Below is a small trained network, with its code and all its weights. Each question gives an input and a target symbol and asks what happens when units are switched off, that is, made to give their printed mean instead of their output.

import numpy as np


def w(rows, s, z=0):
    codes = np.array(rows[::2]) - 128.0
    scale = np.full(codes.shape[1], s)
    scale[-1] = z or s
    return codes * scale


def norm(h):
    return h / np.sqrt((h * h).mean(-1, keepdims=True) + 1e-5)


def f(y):
    return y / 2 * (1 + np.tanh(0.7978845608 * (y + 0.044715 * y**3)))


def softmax(a):
    e = np.exp(a - a.max(-1, keepdims=True))
    return e / e.sum(-1, keepdims=True)


def log_softmax(a):
    a = a - a.max(-1, keepdims=True)
    return a - np.log(np.exp(a).sum(-1, keepdims=True))


def net(x, mask):
    ids = ['ΘΛΞΩαβγζημπστφ'.index(c) for c in x.split()]
    T = len(ids)
    res = E[ids] + P[:T]
    r = norm(res)
    for j in range(2):
        rows = slice(4 * j, 4 * j + 4)
        q, k, v = (r @ M[0][rows].T for M in (Q, K, V))
        z = softmax(np.where(np.tri(T) > 0, q @ k.T / 4**0.5, -1e9)) @ v
        o = O[0][rows]
        res = res + np.where(mask[j], z, o[:, -1]) @ o[:, :-1]
    y = f(norm(res) @ A[0][:, :-1].T + A[0][:, -1])
    res = res + np.where(mask[2:10], y, B[0][:, -1]) @ B[0][:, :-1]
    return log_softmax(norm(res)[-1] @ U[:, :-1].T + U[:, -1])


Q, K, V, O, A, B = {}, {}, {}, {}, {}, {}
E = w([
[144,120,69],'Θ',
[154,87,73],'Λ',
[121,60,113],'Ξ',
[88,5,224],'Ω',
[165,146,103],'α',
[109,95,157],'β',
[113,100,163],'γ',
[109,96,154],'ζ',
[69,101,92],'η',
[234,106,128],'μ',
[134,220,136],'π',
[99,89,191],'σ',
[102,100,181],'τ',
[154,220,155],'φ',
],0.018)
P = w([
[148,116,79],'0',
[120,164,131],'1',
[99,217,219],'2',
[104,213,215],'3',
[109,221,201],'4',
[74,222,254],'5',
[74,220,245],'6',
[77,206,228],'7',
[102,196,177],'8',
],0.0028)
Q[0] = w([
[65,98,106],'h1',
[92,108,9],'h1',
[112,126,152],'h1',
[90,201,161],'h1',
[111,154,161],'h2',
[150,177,136],'h2',
[197,64,103],'h2',
[144,186,112],'h2',
],0.012)
K[0] = w([
[211,169,96],'h1',
[162,53,254],'h1',
[149,194,15],'h1',
[131,116,26],'h1',
[248,23,111],'h2',
[163,103,156],'h2',
[130,238,208],'h2',
[140,96,137],'h2',
],0.0071)
V[0] = w([
[32,171,22],'h1',
[33,120,186],'h1',
[178,170,119],'h1',
[49,183,180],'h1',
[249,50,115],'h2',
[52,130,111],'h2',
[142,146,183],'h2',
[167,105,36],'h2',
],0.012)
O[0] = w([
[77,188,2,65],'h1',
[81,80,140,114],'h1',
[171,222,149,62],'h1',
[84,121,177,5],'h1',
[199,88,125,253],'h2',
[6,66,117,126],'h2',
[119,186,192,82],'h2',
[127,104,99,199],'h2',
],0.0069,0.0051)
A[0] = w([
[111,226,240,254],'n1',
[114,15,90,101],'n2',
[143,119,28,135],'n3',
[40,168,2,207],'n4',
[202,84,229,180],'n5',
[99,184,112,94],'n6',
[204,243,97,204],'n7',
[159,31,123,172],'n8',
],0.0093,0.0081)
B[0] = w([
[51,147,200,165],'n1',
[94,129,127,204],'n2',
[133,91,154,167],'n3',
[108,148,151,179],'n4',
[115,134,171,232],'n5',
[136,78,7,115],'n6',
[91,164,164,188],'n7',
[147,145,157,255],'n8',
],0.013,0.0089)
U = w([
[63,227,122,143],'Θ',
[233,157,189,176],'Λ',
[115,123,141,74],'Ξ',
[173,8,83,167],'Ω',
[154,162,41,236],'α',
[105,120,161,35],'β',
[117,106,133,67],'γ',
[116,99,134,68],'ζ',
[31,105,65,229],'η',
[127,161,161,77],'μ',
[177,130,70,161],'π',
[135,78,163,3],'σ',
[96,197,153,103],'τ',
[190,170,134,144],'φ',
],0.014,0.0053)

Each question gives the input, a string of symbols that net reads in full, and the target symbol t.
The units are the heads (4 rows each of Q, K, V and O) and the neurons (one row each of A and B). Each row of codes is followed by its name. A weight is (code - 128) times the scale printed after its matrix; where a second scale follows, it is the last column's (O, A, B and U).
mask holds one flag per unit, heads first, then neurons. A switched-off unit (its flag False) gives its mean, the last column of its rows in O or B, instead of its output. The means were averaged over made-up inputs and are rounded, as every weight is.
A unit's drop is (log p(t) with every unit on - log p(t) with that unit switched off) / (log p(t) with every unit on - log p(t) with every unit switched off).
The circuit of an input: a set's keep is (log p(t) with only the set's units on - log p(t) with every unit switched off) / (log p(t) with every unit on - log p(t) with every unit switched off). Starting from all 10 units, units are removed one at a time, each time the one whose removal leaves the highest keep (on an exact tie, the one counted first), for as long as the keep stays at least 0.8.
circuit, biggest first: the units of the circuit, biggest drop first
unit that matters most: the unit with the biggest drop
k most important neurons: the k neurons with the biggest drops, biggest first
which heads matter: for each layer, one digit per head in row order, 1 if its drop is at least 0.15 and else 0, layers parted by /
drop when u is switched off: that unit's drop, to one decimal
input τ Ξ η σ, target η: circuit, biggest first -> (h1 n5)
input Θ Θ β Ξ Θ η Θ, target η: circuit, biggest first -> (h2 n5)
input α π Ξ, target Θ: unit that matters most -> h2
input Ξ Ξ Ξ Λ, target Ω: which heads matter -> 00
input μ Ξ Λ Ξ β, target Λ: circuit, biggest first -> (h2 h1)
input Θ Ξ η Ξ σ, target η: which heads matter -> 11
input Θ Θ μ Θ Λ Θ Λ μ Ω, target Λ: 3 most important neurons -> (n8 n1 n5)
input Λ Θ Λ Ξ Θ β ζ, target Θ: 4 most important neurons -> (n7 n4 n8 n5)
input Ξ η Ξ Ξ γ γ, target η: which heads matter -> 10
input Ξ η Θ Ω, target η: which heads matter -> 11
input η Λ π Θ, target Θ: which heads matter -> 10
input Ξ σ Θ Ω μ η η ζ β, target η: 3 most important neurons -> (n8 n6 n5)
input π Ξ Θ Θ, target Θ: which heads matter -> 11
input Ξ Ξ γ Θ γ, target Θ: which heads matter -> 10
input Ξ η Ξ Θ, target η: circuit, biggest first -> (h2)
input η Ξ μ Θ Θ Λ Ξ Ξ Θ, target Ω: circuit, biggest first -> (h2 n5)
input Ξ σ Λ γ, target Λ: which heads matter -> 11
input Ξ η π η μ, target Θ: circuit, biggest first -> (h2 h1)
input Θ Ξ Θ Ξ Ξ Θ, target Ω: which heads matter -> 00
input Ξ Ξ Λ τ τ, target Λ: circuit, biggest first -> (h1 h2 n1)
input Ξ Ξ Λ Ξ Θ η Ξ, target η: 2 most important neurons -> (n2 n4)
input Ξ η Θ Λ, target η: 2 most important neurons -> (n4 n2)
input μ Ω Ξ, target Λ: which heads matter -> 01
input μ μ ζ Ξ Ξ Θ τ, target Θ: circuit, biggest first -> (h1)
input Θ μ π Θ β Ξ η Θ ζ, target Θ: which heads matter -> 10
input μ Λ Ξ Θ Ω Ξ Θ Λ, target Ω: drop when h1 is switched off -> -0.1
input Ξ γ Θ η, target η: drop when n7 is switched off -> 0.1
